Here is a tiny trained network, its code and every weight. The questions are about switching its units off for an input and a target symbol, where a switched-off unit gives its printed mean instead of its output.

import numpy as np


def w(rows, s, z=0):
    codes = np.array(rows[::2]) - 128.0
    scale = np.full(codes.shape[1], s)
    scale[-1] = z or s
    return codes * scale


def norm(h):
    return h / np.sqrt((h * h).mean(-1, keepdims=True) + 1e-5)


def f(y):
    return np.maximum(y, 0)


def softmax(a):
    e = np.exp(a - a.max(-1, keepdims=True))
    return e / e.sum(-1, keepdims=True)


def log_softmax(a):
    a = a - a.max(-1, keepdims=True)
    return a - np.log(np.exp(a).sum(-1, keepdims=True))


def net(x, mask):
    ids = ['αβγζηθλμξπστφψω'.index(c) for c in x.split()]
    T = len(ids)
    res = E[ids] + P[:T]
    u = 0
    for l in range(2):
        q, k, v = (norm(res) @ M[l].T for M in (Q, K, V))
        z = softmax(np.where(np.tri(T) > 0, q @ k.T / 2**0.5, -1e9)) @ v
        res = res + np.where(mask[u], z, O[l][:, -1]) @ O[l][:, :-1]
        u += 1
        y = f(norm(res) @ A[l][:, :-1].T + A[l][:, -1])
        res = res + np.where(mask[u : u + 4], y, B[l][:, -1]) @ B[l][:, :-1]
        u += 4
    return log_softmax(norm(res)[-1] @ U[:, :-1].T + U[:, -1])


Q, K, V, O, A, B = {}, {}, {}, {}, {}, {}
E = w([
[168,109,96,144],'α',
[103,152,147,173],'β',
[88,166,162,196],'γ',
[177,149,179,90],'ζ',
[205,96,245,109],'η',
[34,113,100,109],'θ',
[137,169,45,126],'λ',
[100,144,156,175],'μ',
[193,61,125,252],'ξ',
[100,139,169,165],'π',
[45,101,239,159],'σ',
[86,152,172,201],'τ',
[88,68,209,169],'φ',
[196,86,122,134],'ψ',
[105,100,35,194],'ω',
],0.022)
P = w([
[113,2,173,180],'0',
[108,47,168,174],'1',
[113,82,161,185],'2',
[125,103,145,197],'3',
[118,139,134,198],'4',
[106,164,125,201],'5',
[108,168,130,187],'6',
[115,209,114,200],'7',
[106,212,119,201],'8',
[107,207,126,186],'9',
[110,209,120,185],'10',
],0.0076)
Q[0] = w([
[204,158,187,220],'L0H1',
[251,109,125,100],'L0H1',
],0.016)
K[0] = w([
[163,251,156,38],'L0H1',
[231,72,189,194],'L0H1',
],0.015)
V[0] = w([
[38,133,138,104],'L0H1',
[95,175,251,137],'L0H1',
],0.014)
O[0] = w([
[23,4,61,119,253],'L0H1',
[150,8,253,83,185],'L0H1',
],0.0068,0.0039)
A[0] = w([
[206,116,147,176,99],'L0N1',
[253,92,51,44,175],'L0N2',
[82,98,204,149,253],'L0N3',
[100,180,254,170,114],'L0N4',
],0.017,0.0043)
B[0] = w([
[98,169,189,205,198],'L0N1',
[130,250,82,61,172],'L0N2',
[57,110,151,77,249],'L0N3',
[183,147,110,63,196],'L0N4',
],0.019,0.012)
Q[1] = w([
[134,195,2,155],'L1H1',
[69,116,194,56],'L1H1',
],0.015)
K[1] = w([
[56,159,54,106],'L1H1',
[253,50,130,183],'L1H1',
],0.016)
V[1] = w([
[179,142,29,5],'L1H1',
[27,157,77,100],'L1H1',
],0.025)
O[1] = w([
[147,152,34,7,3],'L1H1',
[96,227,138,176,168],'L1H1',
],0.021,0.015)
A[1] = w([
[149,188,37,219,252],'L1N1',
[170,25,114,109,27],'L1N2',
[169,75,180,231,75],'L1N3',
[5,56,7,176,182],'L1N4',
],0.024,0.0026)
B[1] = w([
[145,39,114,115,222],'L1N1',
[180,165,213,142,151],'L1N2',
[184,146,108,222,233],'L1N3',
[142,252,119,171,249],'L1N4',
],0.032,0.014)
U = w([
[145,24,74,110,102],'α',
[70,121,131,99,2],'β',
[70,118,135,95,9],'γ',
[173,147,157,39,127],'ζ',
[206,137,205,85,99],'η',
[89,224,113,167,200],'θ',
[109,124,59,82,243],'λ',
[62,114,146,120,42],'μ',
[152,100,122,170,91],'ξ',
[84,103,146,123,63],'π',
[63,89,153,133,144],'σ',
[90,109,152,128,84],'τ',
[62,86,163,154,123],'φ',
[254,140,127,144,129],'ψ',
[138,113,52,178,44],'ω',
],0.018,0.0055)

Each question gives the input, a string of symbols that net reads in full, and the target symbol t.
The units are the heads (2 rows each of Q, K, V and O) and the neurons (one row each of A and B). Each row of codes is followed by its name. A weight is (code - 128) times the scale printed after its matrix; where a second scale follows, it is the last column's (O, A, B and U).
mask holds one flag per unit, layer by layer, with each layer's heads first. A switched-off unit (its flag False) gives its mean, the last column of its rows in O or B, instead of its output. The means were averaged over made-up inputs and are rounded, as every weight is.
A unit's drop is (log p(t) with every unit on - log p(t) with that unit switched off) / (log p(t) with every unit on - log p(t) with every unit switched off).
The circuit of an input: a set's keep is (log p(t) with only the set's units on - log p(t) with every unit switched off) / (log p(t) with every unit on - log p(t) with every unit switched off). Starting from all 10 units, units are removed one at a time, each time the one whose removal leaves the highest keep (on an exact tie, the one counted first), for as long as the keep stays at least 0.8.
units of the circuit, in order: the units of the circuit, biggest drop first
k most important neurons: the k neurons with the biggest drops, biggest first
k most important neurons of layer l: the k neurons of layer l with the biggest drops, biggest first
drop of u: that unit's drop, to one decimal
input τ φ μ μ η α π, target η: units of the circuit, in order -> [L1H1; L1N2; L0H1]
input ψ θ π ζ θ θ ψ θ ζ, target ζ: units of the circuit, in order -> [L0N4; L1H1; L1N3]
input σ α ω α, target α: 4 most important neurons -> [L1N1; L0N3; L1N4; L1N3]
input ψ ψ μ α γ ζ τ, target ζ: 2 most important neurons of layer 0 -> [L0N4; L0N2]
input ψ σ β α ψ, target ψ: most important neuron -> [L1N1]
input σ θ α η φ φ τ ψ σ, target η: 2 most important neurons of layer 1 -> [L1N2; L1N3]
input θ η π α, target η: 3 most important neurons -> [L0N4; L0N2; L1N4]
input ξ ξ γ λ ψ, target λ: units of the circuit, in order -> [L1H1; L0N2; L1N4]
input μ φ α θ α φ η β ψ φ φ, target η: 2 most important neurons -> [L1N2; L0N4]
input σ ξ ψ σ α ψ, target ψ: 4 most important neurons -> [L0N1; L1N1; L0N3; L0N2]
input ξ α ψ ψ ω, target ω: units of the circuit, in order -> [L1N1; L0N3; L1H1; L0H1]
input θ ζ η γ ψ β, target η: 2 most important neurons -> [L0N4; L1N2]
input α α η β φ ψ, target η: 2 most important neurons -> [L1N4; L0N2]
input α ξ λ α ψ σ, target ψ: 2 most important neurons of layer 0 -> [L0N2; L0N4]
input σ μ ξ θ μ θ μ φ λ θ α, target λ: 3 most important neurons of layer 1 -> [L1N1; L1N4; L1N3]
input θ ζ τ φ φ, target ζ: 4 most important neurons -> [L0N4; L0N3; L1N3; L1N2]
input ψ θ ψ θ θ φ ψ ζ θ λ, target λ: 4 most important neurons -> [L0N1; L0N3; L1N1; L1N3]
input μ θ θ ω τ ζ θ λ μ, target λ: 2 most important neurons -> [L0N1; L0N3]
input ψ ψ ψ ζ φ α, target ζ: 4 most important neurons -> [L0N2; L0N4; L1N3; L1N4]
input γ ξ α α θ λ α, target λ: 2 most important neurons -> [L0N1; L1N1]
input η π φ, target η: 2 most important neurons of layer 1 -> [L1N2; L1N1]
input λ β φ, target λ: 2 most important neurons -> [L0N1; L1N4]
input ψ α θ ω θ α θ θ ψ λ β, target λ: 3 most important neurons -> [L0N1; L0N3; L1N1]
input ψ λ β, target λ: 2 most important neurons of layer 1 -> [L1N3; L1N1]
input θ ψ λ φ, target λ: 2 most important neurons of layer 1 -> [L1N4; L1N3]
input β α π α, target α: 3 most important neurons of layer 1 -> [L1N1; L1N4; L1N3]
input η γ π, target η: 2 most important neurons -> [L0N4; L1N2]
input α ζ σ τ φ, target ζ: 3 most important neurons of layer 0 -> [L0N4; L0N3; L0N2]
input θ σ σ φ λ α γ, target λ: drop of L1H1 -> 0.8
